A =
[[4794 4979 7380 7035 4897 4479 4969 4741 5462 5522 5110 6804 4099 7220
  6377]
 [6664 4232 5378 7515 7635 6623 3884 6224 6279 4593 5552 5201 5213 5997
  5615]
 [4556 6447 7307 4686 3362 4440 6248 4559 4799 6186 5595 6225 5070 5626
  6268]
 [6143 6497 3725 3691 5862 6412 6719 6363 5604 5912 6039 4514 7195 3970
  4750]
 [3987 6114 6108 5063 3792 3824 7040 4690 5205 6483 4966 6966 4964 6846
  5678]
 [4775 6410 8026 4907 3236 4681 5588 4424 4642 5926 5834 6044 4893 5342
  6633]]
Give the entry just right of 6410.
8026
Give the entry just right of 5834.
6044
Give the entry just right of 6224.
6279
Give the entry just right of the smallest entry.
4681
Give the minimum.
3236
The entry just left of 4741 is 4969
Give the entry just left of 6268.
5626
The entry just right of 7515: 7635
The entry just right of 5522: 5110
Give the entry just right of 5110.
6804
Give the entry just right of 4966.
6966
The entry just left of 6224 is 3884
The entry just left of 5678 -> 6846
The entry just right of 5063 is 3792
The entry just right of 6143 is 6497
The entry just left of 6108 -> 6114
Give the entry just right of 5378.
7515
Give the entry just left of 4750.
3970
Give the entry just left of 4440.
3362
The entry just left of the smallest entry: 4907
